a =
[[-2.93  0.83 -0.35 -5.41]
 [ 0.75 -3.99 -0.36  0.99]
 [ 1.20  4.93 -5.25  2.10]]
a[0,0] => -2.93
a[2,-4] => 1.20
a[-3,3] => -5.41
a[1,3] => 0.99
a[0] => [-2.93, 0.83, -0.35, -5.41]
a[:, 0] => [-2.93, 0.75, 1.20]
a[1] => [0.75, -3.99, -0.36, 0.99]
a[-1,3] => 2.10
a[2] => [1.20, 4.93, -5.25, 2.10]
a[-2,1] => -3.99
a[2,-2] => -5.25

X = [841, 143, 95, 721, 842, 842, 92, 864, 39, 183, 228, 602, 318, 355, 847, 266]
X[0] -> 841
X[9] -> 183
X[1] -> 143
X[-6] -> 228
X[-4] -> 318
X[3] -> 721
X[-14] -> 95

W = array([31, 12, 86, 47, 28, 28, 83, 90])
W[0] -> 31
W[2] -> 86
W[7] -> 90
W[5] -> 28

data =
[[ 601 -189  580  221  525  102  588  626 -765  487  282]
 [ 427 -614 -538 -709  574  336 -170  434 -303 -382  151]
 [ -41 -770 -277 -547  585  313 -535 -537  380 -485 -890]
 [ 435  139  634  -96   43  -78  106  169 -192  333  200]
 [-694   76  548  -25  -82   41 -225 -280  -64 -257 -521]
 [-147 -790 -495 -853 -875 -294 -298  120  585  489  240]
 [ 223 -463  514 -600  174 -610  564 -588 -798  -76 -210]
 [-733  466 -878 -103 -698   73 -210  415 -409 -301 -158]
 [-462  391 -250  329  361  -96  190 -515  278  175 -122]
 [-667  112 -215 -372  486 -250 -753 -253  -96  -53 -163]
 [ 126 -256 -872 -663  455 -875 -569  -18  217 -468  131]
 [  43  453  -31 -722 -328  478 -555 -118  386 -168 -721]
 [  52  -61 -123 -403  378  334 -321 -282  622 -894  221]
 [-327 -629 -440 -385 -556  162 -408 -156 -356 -199 -424]
 [-784 -421  388 -271  421 -150  246  638 -163 -576  144]
 [ 252  183 -564  476 -881 -433  427 -346  599  510  276]]
data[-16,-11]: 601
data[:, 7]: [626, 434, -537, 169, -280, 120, -588, 415, -515, -253, -18, -118, -282, -156, 638, -346]
data[9,9]: -53
data[8]: [-462, 391, -250, 329, 361, -96, 190, -515, 278, 175, -122]
data[-16,7]: 626
data[7,-1]: -158
data[-12]: [-694, 76, 548, -25, -82, 41, -225, -280, -64, -257, -521]
data[0,6]: 588
data[-7,5]: -250
data[-11,-8]: -853
data[-1,-10]: 183
data[10]: [126, -256, -872, -663, 455, -875, -569, -18, 217, -468, 131]
data[-7,-5]: -753
data[11,-3]: 386
data[:, 4]: [525, 574, 585, 43, -82, -875, 174, -698, 361, 486, 455, -328, 378, -556, 421, -881]
data[-8,6]: 190
data[:, 1]: [-189, -614, -770, 139, 76, -790, -463, 466, 391, 112, -256, 453, -61, -629, -421, 183]
data[9,-1]: -163
data[-7,0]: -667
data[13,6]: -408
data[-4,1]: -61
data[:, 10]: [282, 151, -890, 200, -521, 240, -210, -158, -122, -163, 131, -721, 221, -424, 144, 276]
data[:, -2]: [487, -382, -485, 333, -257, 489, -76, -301, 175, -53, -468, -168, -894, -199, -576, 510]
data[3,9]: 333
data[:, -5]: [588, -170, -535, 106, -225, -298, 564, -210, 190, -753, -569, -555, -321, -408, 246, 427]
data[1,-4]: 434
data[-13,-10]: 139
data[-8,-2]: 175
data[11,-6]: 478
data[8,-7]: 361
data[-13,-8]: -96
data[6,-4]: -588
data[10,8]: 217
data[-14,6]: -535
data[0,10]: 282
data[:, 3]: [221, -709, -547, -96, -25, -853, -600, -103, 329, -372, -663, -722, -403, -385, -271, 476]
data[10,-4]: -18
data[5,1]: -790

A =
[[ 3.35  1.99  0.31 -0.69  1.19 -0.91  0.92 -1.59  0.67  0.05  0.10 -0.77
  -0.07 -1.40 -0.33 -0.99]
 [-1.18 -1.50 -1.09  0.23  0.60  0.15  0.89 -1.04 -0.54 -2.70 -0.47  0.21
   1.99 -0.24  0.59  1.43]
 [-1.26 -1.27  0.76 -0.44 -2.73  0.27  1.29 -0.45  0.14 -1.12 -0.80  0.26
  -0.01 -1.29  1.03  0.49]
 [-0.95 -0.96 -1.07  0.45 -0.08  0.60  1.06 -1.34 -1.05 -2.89 -0.13 -0.43
   2.77  0.42  0.14  1.21]
 [ 0.64 -1.42  2.12 -1.34 -0.54 -1.55  1.80 -0.68  0.42 -1.24  0.05  0.33
  -0.23 -0.71 -0.29  2.32]
 [ 2.55  1.68 -0.23 -0.94  1.28 -0.56  0.81 -2.27  0.69  0.20 -0.05 -0.51
  -0.58 -1.03 -0.66 -0.94]
 [-0.79  2.31 -2.66 -0.79 -0.50  1.28  0.83 -0.30 -1.36 -2.43  1.61 -0.35
  -0.84 -0.86  0.96  1.53]
 [ 4.67  2.48  0.96  0.29  0.62 -1.49  1.30 -0.09  0.20  0.08  0.90 -0.42
   1.25 -2.11 -0.06 -1.24]
 [-2.31  0.77  0.77  4.34  0.33  0.94  1.78  0.27  1.04  0.82  2.14  1.14
   1.53  0.17 -0.68 -1.53]
 [-1.56 -1.85 -1.35 -0.34  1.66 -0.31  0.36 -0.49  0.41 -2.69 -0.50  0.68
   0.38 -1.41  1.34  1.88]
 [ 2.11  0.80  1.94  2.78 -0.11 -1.00  2.72  1.74  0.42 -0.26  0.74 -0.57
   1.92 -1.81  1.34 -0.32]
 [-1.05 -1.66  1.25 -0.61 -2.88  0.11  2.15  0.15  0.34 -0.13 -0.88  0.73
  -0.02 -2.73  1.03  0.33]]
Rows and columns are counted from 0.
(0, 0) = 3.35
(8, 9) = 0.82
(3, 1) = -0.96
(2, 8) = 0.14
(2, 7) = -0.45
(4, 5) = -1.55
(10, 5) = -1.00
(3, 11) = -0.43
(9, 12) = 0.38
(10, 2) = 1.94
(11, 11) = 0.73
(1, 11) = 0.21
(2, 5) = 0.27
(6, 2) = -2.66
(11, 0) = -1.05
(2, 2) = 0.76
(1, 1) = -1.50
(2, 4) = -2.73
(2, 0) = -1.26
(10, 7) = 1.74
(5, 6) = 0.81
(5, 0) = 2.55
(9, 2) = -1.35
(1, 8) = -0.54
(10, 1) = 0.80
(9, 14) = 1.34
(5, 2) = -0.23
(5, 15) = -0.94
(4, 0) = 0.64
(11, 7) = 0.15
(3, 15) = 1.21
(6, 4) = -0.50
(11, 2) = 1.25
(0, 4) = 1.19
(6, 0) = -0.79
(5, 11) = -0.51

m =
array([[-134.3,  130.1,  -53.8, -169.2,  140.4],
       [ -55.9,  -95.8, -116.1, -133.5, -139.4],
       [-179.5,   97.6, -173.8,  119.6,   78.6],
       [ -88.3, -104.6,   63.1, -109.2,   51.8],
       [ 129.3, -143.2, -195.9,   90.8,  111.3],
       [-109.7, -100.3,   47.6, -134.1,   77.8],
       [  97.7, -158.0,   58.7,   59.3, -110.4],
       [ -85.1, -101.8,   53.3,  -75.8,   54.1],
       [  92.4,  165.9,   91.0,   -2.9, -184.4],
       [ -63.0,   64.0, -144.1,  132.8, -144.2],
       [-191.0,  -90.7,   61.8,  105.4, -113.3]])
m[0,-5] = -134.3
m[:, -4] = [130.1, -95.8, 97.6, -104.6, -143.2, -100.3, -158.0, -101.8, 165.9, 64.0, -90.7]
m[-8,0] = -88.3
m[-11,-3] = -53.8
m[5,-5] = -109.7
m[7,-1] = 54.1
m[-7] = [129.3, -143.2, -195.9, 90.8, 111.3]
m[-3,-2] = -2.9
m[-10,1] = -95.8
m[2,1] = 97.6
m[10,4] = -113.3
m[5,4] = 77.8
m[-3,4] = -184.4
m[:, -2] = [-169.2, -133.5, 119.6, -109.2, 90.8, -134.1, 59.3, -75.8, -2.9, 132.8, 105.4]
m[3,-1] = 51.8
m[-8] = [-88.3, -104.6, 63.1, -109.2, 51.8]
m[10,0] = -191.0
m[-10,2] = -116.1
m[-2] = [-63.0, 64.0, -144.1, 132.8, -144.2]
m[-4,1] = -101.8
m[:, -5] = [-134.3, -55.9, -179.5, -88.3, 129.3, -109.7, 97.7, -85.1, 92.4, -63.0, -191.0]
m[4,-2] = 90.8
m[8,-4] = 165.9
m[1,4] = -139.4
m[-4,3] = -75.8
m[9,-2] = 132.8
m[6] = [97.7, -158.0, 58.7, 59.3, -110.4]
m[-7,-3] = -195.9
m[5,-4] = -100.3
m[:, -3] = [-53.8, -116.1, -173.8, 63.1, -195.9, 47.6, 58.7, 53.3, 91.0, -144.1, 61.8]
